How the states are linked:
δ: jd->qg, jp->hg, sm->hb, mf->gq, gp->qm, gs->lj, zg->dp, qs->qz, gq->mf, rj->pm, jq->bf, sn->gg, zn->ms, dm->dn, br->zh, zf->zz, ph->rq, cc->mq, hg->jp, jm->nt, hj->qr, rg->zs, zh->br, hb->sm, bd->qf, cf->nj, fh->hm, mt->tj, tb->bq, zb->mz, sl->zt, dn->dm, dh->ct, pm->rj, dq->hr, ms->zn, gj->sf, tt->mh, rc->gf, bq->tb, hm->fh, qz->qs, zt->sl, bf->jq, pg->jj, pj->lt, fq->tr, cj->gz, mr->qt, zs->rg, mh->tt, tg->sz, ct->dh, hr->dq, jg->ll, qm->gp, jj->pg, ql->fp, lt->pj, tr->fq, lj->gs, mz->zb, pb->cr, gg->sn, gz->cj, hs->zr, nt->jm, fp->ql, mq->cc, rq->ph, cr->pb, nj->cf, sf->gj, qf->bd, gf->rc, tj->mt, ll->jg, zr->hs, qt->mr, zz->zf, sz->tg, qg->jd, dp->zg, qr->hj
ψ: jd->rc, jp->sl, sm->pm, sg->zg, mf->sf, gp->rg, gs->mz, zg->sg, qs->ql, gq->gj, rj->hb, jq->mh, sn->qr, zn->ll, dm->ff, br->sb, zf->hm, ph->jb, hg->zt, jm->pj, hj->gg, rg->gp, ff->dm, hb->rj, fh->zz, mt->tg, zb->lj, ns->qf, sl->jp, dh->qt, mg->nj, pm->sm, ms->jg, gj->gq, tt->bf, rc->jd, bq->tm, hm->zf, qz->fp, zt->hg, bf->tt, pj->jm, fq->hs, cj->cr, mr->ct, zs->qm, jb->ph, mh->jq, tg->mt, ct->mr, hr->fd, sb->br, jg->ms, qm->zs, jj->gn, ql->qs, lt->nt, tr->zr, lj->zb, mz->gs, pb->gz, gg->hj, gz->pb, hs->fq, tm->bq, nt->lt, fp->qz, mq->jz, cr->cj, fd->hr, nj->mg, sf->mf, qf->ns, jz->mq, gf->qg, tj->sz, ll->zn, zr->tr, qt->dh, zz->fh, sz->tj, qg->gf, gn->jj, qr->sn
φ: jd->gs, jp->mr, sm->jq, mf->jz, gp->dm, gs->jd, zg->dc, rj->tt, jq->sm, sn->pg, zn->fh, dm->gp, br->nr, zf->jg, dc->zg, ph->qb, cc->gj, hg->qt, jm->fq, hj->gn, rg->ff, ff->rg, hb->bf, bd->tj, fh->zn, mt->qf, tb->ql, zb->gf, ns->tg, sl->ct, dn->qm, dh->zt, pm->mh, dq->cr, ms->hm, gj->cc, tt->rj, rc->mz, bq->fp, hm->ms, qz->tm, zt->dh, bf->hb, pg->sn, pj->hs, fq->jm, nb->nj, mr->jp, mh->pm, tg->ns, ct->sl, hr->pb, jg->zf, qm->dn, jj->gg, ql->tb, lt->zr, tr->nt, lj->qg, mz->rc, pb->hr, gg->jj, gz->fd, hs->pj, tm->qz, nt->tr, fp->bq, mq->sf, cr->dq, fd->gz, nj->nb, sf->mq, qf->mt, jz->mf, gf->zb, tj->bd, ll->zz, zr->lt, qt->hg, zz->ll, qg->lj, gn->hj, qb->ph, nr->br
ζ: cm->nj, jp->gj, sm->zf, sg->tg, mf->zt, gp->br, gs->qs, zg->mt, qs->gs, gq->sl, rj->fh, jq->jg, sn->rq, zn->tt, dm->nr, br->gp, zf->sm, dc->qf, ph->gg, cc->mr, hg->sf, jm->pb, hj->jb, rg->sb, zh->qm, hb->zz, fh->rj, mt->zg, tb->rc, zb->fp, sl->gq, dh->jz, pm->hm, dq->tr, ms->mh, gj->jp, tt->zn, rc->tb, bq->gf, hm->pm, qz->lj, zt->mf, bf->ll, pj->gz, fq->hr, cj->lt, mr->cc, jb->hj, mh->ms, tg->sg, hr->fq, sb->rg, jg->jq, qm->zh, jj->qb, ql->mz, lt->cj, tr->dq, lj->qz, mz->ql, pb->jm, gg->ph, gz->pj, hs->fd, tm->qg, nt->cr, fp->zb, mq->qt, rq->sn, cr->nt, fd->hs, nj->cm, sf->hg, qf->dc, jz->dh, gf->bq, tj->dp, ll->bf, qt->mq, zz->hb, qg->tm, qb->jj, nr->dm, dp->tj
α: cm->zg, jp->hb, sm->hg, mf->hm, gp->jm, gs->qr, zg->cm, gq->fh, rj->sl, jq->qt, sn->mz, dm->fq, br->pb, zf->sf, ph->fp, cc->ll, hg->sm, jm->gp, hj->lj, rg->pj, ff->hs, zh->cr, hb->jp, cf->tj, fh->gq, mt->nj, zb->gg, sl->rj, dn->tr, dh->mh, mg->tg, pm->zt, ms->jz, gj->zz, tt->ct, rc->pg, bq->qb, hm->mf, qz->jb, zt->pm, bf->mr, pg->rc, pj->rg, fq->dm, nb->qf, mr->bf, zs->lt, jb->qz, mh->dh, tg->mg, ct->tt, hr->nr, sb->gz, jg->mq, qm->nt, jj->gf, ql->rq, lt->zs, tr->dn, lj->hj, mz->sn, pb->br, gg->zb, gz->sb, hs->ff, nt->qm, fp->ph, mq->jg, rq->ql, cr->zh, nj->mt, sf->zf, qf->nb, jz->ms, gf->jj, tj->cf, ll->cc, qt->jq, zz->gj, qg->gn, gn->qg, qb->bq, nr->hr, qr->gs
β: cm->ph, jp->qm, sm->jm, sg->qz, mf->sb, gp->hg, gs->sz, zg->fp, rj->lt, jq->fq, sn->cf, dm->qt, br->sf, zf->pb, dc->bq, ph->cm, hg->gp, jm->sm, hj->mg, rg->zt, ff->dh, zh->gj, hb->nt, bd->rc, cf->sn, fh->cj, mt->zb, zb->mt, ns->qg, sl->zs, dn->mr, dh->ff, mg->hj, pm->pj, dq->ll, ms->fd, gj->zh, tt->zr, rc->bd, bq->dc, hm->gz, qz->sg, zt->rg, bf->tr, pj->pm, fq->jq, cj->fh, nb->jj, mr->dn, zs->sl, mh->hs, tg->lj, hr->jg, sb->mf, jg->hr, qm->jp, jj->nb, ql->dp, lt->rj, tr->bf, lj->tg, mz->tj, pb->zf, gg->nj, gz->hm, hs->mh, nt->hb, fp->zg, mq->nr, cr->zz, fd->ms, nj->gg, sf->br, qf->gf, gf->qf, tj->mz, ll->dq, zr->tt, qt->dm, zz->cr, sz->gs, qg->ns, nr->mq, dp->ql
κ: cm->br, jd->tt, jp->sn, sm->zb, sg->gz, mf->jb, gp->nj, gs->rj, zg->pb, qs->fh, rj->gs, jq->gf, sn->jp, dm->nb, br->cm, zf->fp, dc->hr, ph->sf, hg->gg, jm->mt, hj->zt, rg->mg, hb->mz, bd->tr, cf->qm, fh->qs, mt->jm, tb->ll, zb->sm, ns->hs, sl->qr, dh->gn, mg->rg, pm->lj, ms->tm, gj->rq, tt->jd, rc->bf, bq->jg, hm->qz, qz->hm, zt->hj, bf->rc, pg->mr, pj->tg, fq->qf, nb->dm, mr->pg, jb->mf, mh->qg, tg->pj, hr->dc, jg->bq, qm->cf, jj->qt, ql->zz, lt->sz, tr->bd, lj->pm, mz->hb, pb->zg, gg->hg, gz->sg, hs->ns, tm->ms, nt->tj, fp->zf, mq->qb, rq->gj, cr->dp, nj->gp, sf->ph, qf->fq, gf->jq, tj->nt, ll->tb, qt->jj, zz->ql, sz->lt, qg->mh, gn->dh, qb->mq, dp->cr, qr->sl

The rows follow the links: the fewer symbols apart two states are, the more alike their rows tend to be.

Known rows, each with its state:
[-464, 140, -411, 886, -634, -269, 596, -439, -347, -831, -430, -580, -462, 540, 738, -233, 510, 815, -820, -295, -343, -311, -389, -805, -214, 126, 299, 401, 559, -574, -718, 274, -444, 126, -486, -469, -7, 341, 181, 197, -782, -433]: qz
[391, -234, -442, -515, 409, 361, 845, 518, 196, -841, 140, 453, 716, 71, 149, 563, 693, -355, 39, -119, 724, 584, -368, 442, 113, -295, -276, -526, -414, 353, -870, -271, 707, -473, -385, 391, -206, 586, -491, -218, -271, -341]: zh
[-467, -200, 427, -614, 447, -430, -367, 759, 565, 636, -334, 149, 760, -520, -213, -452, -544, 708, 209, -29, 196, 568, 689, 631, 303, -150, 304, 314, -319, 660, 477, -563, 539, -54, 559, 444, 405, -586, 768, -439, 422, 311]: ff
[420, -346, -533, -428, -403, 631, 683, -657, 147, -910, 366, 551, -617, 484, 70, 329, 689, -322, 47, -37, -6, 557, -115, 367, 395, 277, -340, -442, -382, -723, -849, 249, -431, 30, -462, 422, -303, 364, -607, -424, -324, -186]: gj
[-399, 111, -329, -379, 164, -223, 761, -255, -530, -666, -367, 909, -563, 37, 640, -318, 608, 616, -706, 52, 112, -306, -498, 421, -148, -214, 272, 576, -322, 267, -750, 489, -455, -222, -350, 304, 225, 441, 446, 196, -805, -306]: hm
[393, -191, 506, -588, -732, -551, -563, 747, 453, 687, 255, 153, 833, 78, -849, -364, -578, -366, 250, -142, 68, 490, 647, 626, 191, 329, -186, 85, -353, 158, 462, -452, 451, 487, 514, 283, -132, -675, 768, -250, 422, 150]: dm
[-526, -153, -376, 486, -475, -450, -419, -304, 504, 328, -325, -449, -538, -73, 651, -241, -376, 661, -978, -165, -2, 561, -454, -786, 255, 128, 297, 398, 512, -611, 551, 205, -476, 524, 488, -561, 184, 243, 596, -418, -894, 274]: hj
[-484, 356, -349, -501, 232, 514, -595, -483, -114, 614, -339, 701, -524, -239, 739, 440, -547, 653, 89, 14, -223, -437, -442, 487, -382, -261, 236, -254, -497, 7, 612, 387, -530, -53, 410, 355, 406, 658, -744, 244, -334, 225]: rj
[-486, 294, -159, -396, 188, 522, 752, 336, -508, -662, -316, 825, 634, 134, 826, 428, 615, 331, 182, -21, 527, -538, -358, 572, -202, -82, 185, -117, -267, 69, -689, -301, 401, -521, -596, 332, 84, 464, -865, 243, -297, -280]: cj
[-614, -20, -494, -459, 154, 451, -700, 402, 488, 638, -213, 879, 802, -359, 879, 418, -364, 738, 112, 116, 696, 724, -385, 575, 187, -278, 251, -386, -298, -5, 419, -587, 544, -118, 513, 442, 316, 475, -576, -223, -139, -24]: zs
[257, 302, -627, 768, 327, -364, -506, 744, -181, 513, 373, -444, 764, -424, 113, -206, -385, -605, -968, 185, 605, -535, -522, -724, -192, -250, -285, 159, 513, 25, 439, -449, 661, -164, 415, -437, 117, 649, 530, 224, -1010, 208]: mt
[388, 322, 536, 787, 369, -319, -566, -300, -209, 521, 97, -1144, -644, -389, -880, -300, -276, -460, 303, 36, -418, -422, 564, -735, -264, -188, -119, 332, 448, 558, 739, 222, -424, 107, 348, -369, -19, -547, 215, 79, 682, 159]: gf
[548, -251, 530, -413, 218, -472, -340, -312, 539, 568, 312, 309, -471, -200, -756, -434, -411, -579, 389, 143, -677, 506, 577, 706, 250, -242, -110, 274, -495, 653, 683, 430, -245, -181, 363, 314, 102, -494, 791, -286, 417, 362]: qt
[334, 83, -522, 768, -419, 452, -434, 679, -128, 477, 411, -504, 770, 94, 157, 395, -389, -661, 82, -90, 592, -367, -516, -975, -210, 454, -236, -207, 445, -594, 427, -562, 591, 529, 264, -430, -167, 275, -784, 261, -156, 168]: tj
[-482, -130, 589, -575, -510, -355, -648, -255, 567, 550, -448, 343, -545, 159, -197, -427, -653, 661, 125, -264, -547, 702, 585, 555, 218, 406, 191, 354, -442, 0, 443, 335, -425, 486, 515, 334, 336, -678, 613, -218, 704, 81]: dh
[-396, 326, 497, 737, 411, -332, -431, 636, -190, 766, -362, -1058, 963, -283, -169, -357, -537, 749, 89, 43, 178, -412, 585, -795, -80, -320, 295, 334, 321, 628, 410, -418, 465, -1, 389, -413, 287, -647, 238, 469, 346, 348]: ns
[451, -113, -572, -712, 425, 567, -599, -747, 745, 615, 378, 893, -599, -459, 226, 592, -298, -295, 223, 191, 27, 679, -379, 617, 399, -268, -182, -513, -478, 126, 605, 464, -484, 42, 374, 409, 6, 505, -491, -270, -446, 398]: jp
[161, 328, 445, 364, 255, 523, 509, -556, -342, -738, 159, -862, -571, 128, -698, 399, 412, -431, 999, -121, -285, -219, 482, -568, 64, -58, 2, -379, 307, 401, -558, 351, -434, -253, -414, -433, -285, -467, -698, 253, 989, -415]: tb
[-647, -312, -455, -488, 137, -387, 746, 712, 215, -633, -330, 697, 789, 195, 644, -268, 422, 710, -947, 6, 653, 512, -233, 659, 118, -143, 194, 293, -319, -143, -676, -353, 372, -379, -549, 298, 144, 531, 806, -277, -702, -267]: sb
[465, -315, 717, -582, -414, -452, 400, -367, 276, -879, 338, 177, -631, 428, -906, -187, 510, -430, 49, -177, -447, 511, 664, 574, 1, 302, -211, 359, -482, -227, -747, 378, -212, 34, -646, 408, -431, -753, 818, -351, 573, -280]: mq
[-535, 153, 543, 604, 217, -501, 781, -447, -483, -728, -109, -1128, -636, 9, -287, -163, 632, 567, 153, 181, -488, -236, 598, -616, -28, -230, 237, 465, 556, 517, -646, 390, -303, -200, -357, -414, 169, -407, 459, 56, 536, -142]: tm

Each walk starts at a row. The symbols on each line, taken left to right, move it on to the next state.
Each answer is a row, close to the row of the state it stands for.
[-377, 233, -384, 813, 134, -326, 631, 641, -587, -573, -425, -447, 906, -19, 651, -253, 488, 421, -624, 55, 662, -253, -443, -622, -143, -189, 43, 523, 391, 57, -606, -602, 503, -716, -528, -425, -114, 528, 368, 93, -791, -315]
κ κ β κ ψ φ: [360, 277, 627, -504, 518, -222, 663, -333, -336, -769, 319, 166, -676, 144, -972, -443, 540, -521, 386, -19, -749, -546, 441, 758, -230, -221, -155, 431, -465, 706, -857, 407, -278, -318, -511, 402, -516, -529, 336, 126, 407, -311]
ζ α ζ ζ α α κ: [367, -165, 637, 671, -334, -398, -387, -280, 638, 568, 270, -867, -453, 240, -721, -196, -367, -550, 365, 60, -473, 604, 694, -629, 79, 280, -146, 154, 309, -91, 412, 196, -301, 652, 199, -361, 11, -867, 683, -66, 465, 345]
[398, 151, 597, -497, 96, 496, -421, -518, -56, 400, 219, 29, -408, -382, -724, 324, -222, -440, 1136, -81, -392, -343, 615, 489, -208, -170, -404, -425, -528, 496, 545, 333, -402, -44, 529, 227, -190, -389, -780, 181, 1075, 294]
δ κ φ ζ κ α δ φ: [327, -135, 571, -365, 493, 553, 578, -414, 16, -624, 228, 240, -474, 345, -787, 289, 624, -361, 1081, -12, -438, 320, 500, 526, 266, -252, -406, -572, -440, 405, -643, 180, -555, -389, -586, 455, -434, -435, -526, -123, 802, -356]
δ ζ κ κ δ: [450, -338, 479, -302, -390, 582, -329, -575, 588, 452, 201, 133, -591, 103, -622, 426, -287, -656, 1134, -2, -591, 552, 493, 581, 142, 349, -207, -449, -288, 3, 473, 215, -340, 375, 314, 371, -118, -556, -458, -229, 970, 219]
[-601, 50, -544, -435, -247, 481, 700, -781, -528, -701, -228, 663, -573, 463, 542, 425, 711, 804, 136, -197, -127, -200, -285, 336, -234, 64, 286, -313, -228, -642, -710, 455, -427, 133, -574, 183, -89, 251, -680, 162, -329, -277]
φ φ φ ζ ψ δ β κ: [294, 294, 728, 681, -533, -306, -461, 774, 52, 750, 234, -832, 617, -52, -749, -351, -311, -539, 167, -67, 104, -469, 553, -660, 14, 349, -178, 255, 550, -109, 367, -545, 600, 409, 292, -491, -135, -593, 307, 253, 447, 295]
ψ ψ φ δ α δ: [337, -217, -337, 762, -324, -267, -536, 739, 528, 684, 227, -440, 744, 25, 112, -188, -400, -349, -829, -149, 551, 365, -263, -703, 247, 273, -81, 175, 554, -561, 542, -519, 453, 415, 365, -521, -110, 269, 723, -221, -657, 402]
[200, 216, -416, 575, 474, -165, 567, -389, -376, -632, 152, -460, -530, 75, 69, -172, 755, -616, -1079, -10, -329, -188, -473, -940, -86, 4, -34, 227, 317, 187, -739, 520, -355, -324, -659, -332, -393, 545, 257, 96, -863, -445]
κ ψ δ ψ ζ ζ: [207, 159, -221, -626, 351, 594, 383, -487, -498, -676, 301, 960, -534, 58, -105, 342, 525, -444, 123, 23, 26, -300, -314, 673, 12, -140, -360, -502, -267, -47, -702, 459, -480, -272, -271, 385, -351, 421, -868, 182, -44, -278]
δ φ κ κ κ β: [260, 72, 624, 521, 184, -256, 519, 606, -427, -586, 296, -767, 660, 49, -628, -228, 621, -372, 283, -65, 209, -396, 536, -500, -34, -261, -148, 76, 451, 691, -540, -509, 368, -212, -634, -335, -357, -293, 373, 372, 329, -301]
[-365, 135, 617, -417, 262, 532, -301, 392, -311, 637, -201, 116, 802, -297, 18, 264, -165, 470, 1124, 58, 6, -300, 551, 771, -290, -148, 274, -317, -223, 715, 487, -649, 385, 119, 230, 299, 175, -445, -728, 256, 1066, 480]
φ φ δ ψ ζ ζ: [336, 409, 663, -618, 327, -214, -461, 667, -29, 435, 235, 87, 1025, -600, -775, -357, -535, -767, 471, -74, 167, -391, 661, 528, -178, -242, -327, 202, -414, 581, 478, -371, 634, 100, 343, 302, 79, -672, 467, 325, 702, 226]
δ φ κ κ κ β: [483, 175, -509, 723, 142, 668, -422, -747, 65, 490, 310, -444, -530, -516, -13, 464, -573, -564, -7, 83, -118, -658, -448, -957, -193, -307, -370, -557, 444, 325, 603, 316, -558, 31, 345, -510, 43, 686, -957, 277, -221, -44]
[-374, 12, -397, 568, 246, 369, -481, 363, -169, 476, -272, -398, 725, -321, 714, 471, -466, 627, 237, 159, 650, -195, -398, -702, -8, -296, 354, -353, 413, -37, 460, -490, 527, -218, 270, -456, 425, 431, -781, 266, -32, 102]
δ φ κ κ κ β: [-656, 285, 462, -575, 406, -597, -477, -503, -12, 456, -335, 425, -836, -485, -210, -506, -463, 480, 265, 18, -667, -507, 798, 735, -67, -327, 56, 504, -376, 473, 627, 457, -376, 59, 341, 353, 518, -278, 442, 402, 593, 249]
β φ φ ψ ζ ψ β: [-507, 56, 606, -450, -500, -451, 564, -451, -313, -755, -403, 360, -443, 524, -124, -296, 627, 557, 145, 126, -542, -629, 743, 708, -54, 88, 512, 443, -393, -248, -737, 515, -540, 237, -696, 313, -190, -701, 427, 188, 414, -298]
[425, 320, 584, 458, -265, 456, -451, -486, -67, 315, 183, -1017, -323, 182, -679, 386, -316, -571, 818, 177, -555, -270, 565, -364, -282, 420, -131, -442, 256, -58, 681, 328, -599, 432, 253, -293, -57, -615, -655, 72, 1002, 164]
ψ φ ζ κ α δ α ζ β: [-391, 153, -376, -576, 166, -478, -547, 598, -43, 634, -136, 761, 707, -188, 730, -420, -496, 552, -793, 108, 687, -423, -603, 554, -291, -23, 439, 495, -422, 32, 644, -588, 586, -49, 280, 257, 277, 414, 427, 161, -800, 359]
ψ φ α φ ζ ζ: [335, -66, -412, -554, 435, -488, -370, 632, 477, 612, 220, 867, 654, -185, 86, -296, -592, -472, -836, 65, 444, 650, -294, 537, 231, -276, -90, 351, -164, 183, 557, -469, 413, -187, 446, 342, -73, 440, 770, -158, -899, 65]
